Here is a tiny trained network, its code and every weight. The questions are about switching its units off for an input and a class, where a switched-off unit gives its printed mean instead of its output.

import numpy as np


def w(rows, s, z=0):
    codes = np.array(rows[::2]) - 128.0
    scale = np.full(codes.shape[1], s)
    scale[-1] = z or s
    return codes * scale


def f(y):
    return y / 2 * (1 + np.tanh(0.7978845608 * (y + 0.044715 * y**3)))


def log_softmax(a):
    a = a - a.max(-1, keepdims=True)
    return a - np.log(np.exp(a).sum(-1, keepdims=True))


def net(x, mask):
    res = np.array(x, float).reshape(1, 7) / 4 @ E
    y = f(res @ A[0][:, :-1].T + A[0][:, -1])
    res = res + np.where(mask, y, B[0][:, -1]) @ B[0][:, :-1]
    return log_softmax(res[-1] @ U[:, :-1].T + U[:, -1])


A, B = {}, {}
E = w([
[176,137,1,69,120,121],'x0',
[161,166,61,206,209,190],'x1',
[186,133,143,136,131,131],'x2',
[75,187,103,94,176,23],'x3',
[95,87,97,220,13,116],'x4',
[78,94,81,203,161,213],'x5',
[165,50,121,151,181,92],'x6',
],0.0072)
A[0] = w([
[98,136,67,120,173,126,230],'n0',
[181,228,177,95,105,138,254],'n1',
[114,152,108,130,213,214,236],'n2',
[155,124,68,144,203,182,132],'n3',
[120,117,154,174,93,188,135],'n4',
[221,98,156,53,114,129,117],'n5',
[166,113,159,153,204,112,118],'n6',
[90,149,124,149,152,229,238],'n7',
[82,208,119,57,154,69,124],'n8',
[147,120,129,136,142,121,157],'n9',
[99,108,234,183,68,149,192],'n10',
[214,142,70,153,150,192,153],'n11',
[106,105,162,176,87,153,67],'n12',
[81,134,129,170,166,134,136],'n13',
[137,126,108,153,174,112,177],'n14',
[135,202,122,93,143,109,107],'n15',
[255,93,165,23,94,125,120],'n16',
[135,119,94,150,169,110,195],'n17',
[220,240,198,85,150,128,107],'n18',
[28,110,222,88,116,68,239],'n19',
[93,179,90,91,151,143,173],'n20',
[44,111,202,100,122,82,218],'n21',
[191,124,189,142,252,128,189],'n22',
[101,206,110,74,145,87,144],'n23',
[199,111,172,122,213,133,179],'n24',
[75,211,124,47,159,64,119],'n25',
],0.0073,0.0027)
B[0] = w([
[118,131,145,78,141,92,188],'n0',
[142,168,122,58,161,41,217],'n1',
[89,96,171,52,121,77,231],'n2',
[115,97,151,47,115,73,202],'n3',
[90,99,153,153,118,164,181],'n4',
[182,100,76,54,85,49,191],'n5',
[162,119,92,117,102,117,170],'n6',
[82,55,167,120,97,138,220],'n7',
[88,162,180,144,180,152,217],'n8',
[132,122,121,120,119,125,138],'n9',
[53,82,177,154,108,162,235],'n10',
[109,88,146,79,101,103,204],'n11',
[111,107,135,169,115,174,159],'n12',
[133,104,125,115,103,120,156],'n13',
[138,123,120,91,117,95,159],'n14',
[120,168,135,153,166,137,166],'n15',
[186,86,70,24,70,27,229],'n16',
[138,123,122,85,121,93,164],'n17',
[185,192,83,128,166,72,215],'n18',
[82,67,179,2,89,61,254],'n19',
[108,143,156,121,151,122,173],'n20',
[84,80,172,51,96,90,221],'n21',
[191,130,69,38,101,21,238],'n22',
[103,165,156,138,175,125,198],'n23',
[175,129,85,86,102,63,209],'n24',
[76,159,192,159,179,169,228],'n25',
],0.0081,0.006)
U = w([
[247,106,8,98,80,91,162],'0',
[63,82,202,103,113,130,193],'1',
[145,253,119,130,199,124,103],'2',
[113,119,134,254,118,227,4],'3',
],0.0093,0.0037)

Each question gives the input, the list of numbers given to net, and the class t.
The units are the neurons (one row each of A and B). Each row of codes is followed by its name. A weight is (code - 128) times the scale printed after its matrix; where a second scale follows, it is the last column's (A, B and U).
mask holds one flag per neuron, in row order. A switched-off neuron (its flag False) gives its mean, the last column of its row in B, instead of its output. The means were averaged over made-up inputs and are rounded, as every weight is.
A unit's drop is (log p(t) with every unit on - log p(t) with that unit switched off) / (log p(t) with every unit on - log p(t) with every unit switched off).
The circuit of an input: a set's keep is (log p(t) with only the set's units on - log p(t) with every unit switched off) / (log p(t) with every unit on - log p(t) with every unit switched off). Starting from the 12 units with the biggest drops (on a tie, the unit counted first), units are removed one at a time, each time the one whose removal leaves the highest keep (on an exact tie, the one counted first), for as long as the keep stays at least 0.8.
units of the circuit, in order: the units of the circuit, biggest drop first
most important unit: the unit with the biggest drop
top k neurons: the k neurons with the biggest drops, biggest first
drop when u is switched off: that unit's drop, to one decimal
input [-2,4,-3,-7,5,3,3], class 3: most important unit => n19
input [-3,8,7,0,1,-5,-3], class 0: top 3 neurons => n25, n8, n22
input [-2,8,5,-5,-7,6,4], class 0: top 2 neurons => n22, n24
input [2,4,-6,7,-2,2,7], class 2: units of the circuit, in order => n19, n16
input [-3,-1,4,3,-8,-7,0], class 0: top 2 neurons => n16, n22
input [-1,6,6,3,-1,5,0], class 0: units of the circuit, in order => n22, n25
input [-3,8,1,2,0,-6,0], class 2: top 2 neurons => n16, n5
input [-8,-1,8,3,-8,0,-3], class 2: top 2 neurons => n18, n25
input [6,1,-1,8,-5,2,8], class 2: top 2 neurons => n25, n8
input [5,-6,-3,-4,-6,-1,-3], class 0: top 2 neurons => n16, n5
input [8,2,1,7,-5,3,2], class 2: drop when n23 is switched off => 0.0
input [8,5,-6,3,1,3,-8], class 1: drop when n3 is switched off => 0.1
input [5,-4,4,7,-2,3,7], class 2: drop when n11 is switched off => 0.1
input [-5,8,-4,0,-8,-2,2], class 0: units of the circuit, in order => n22
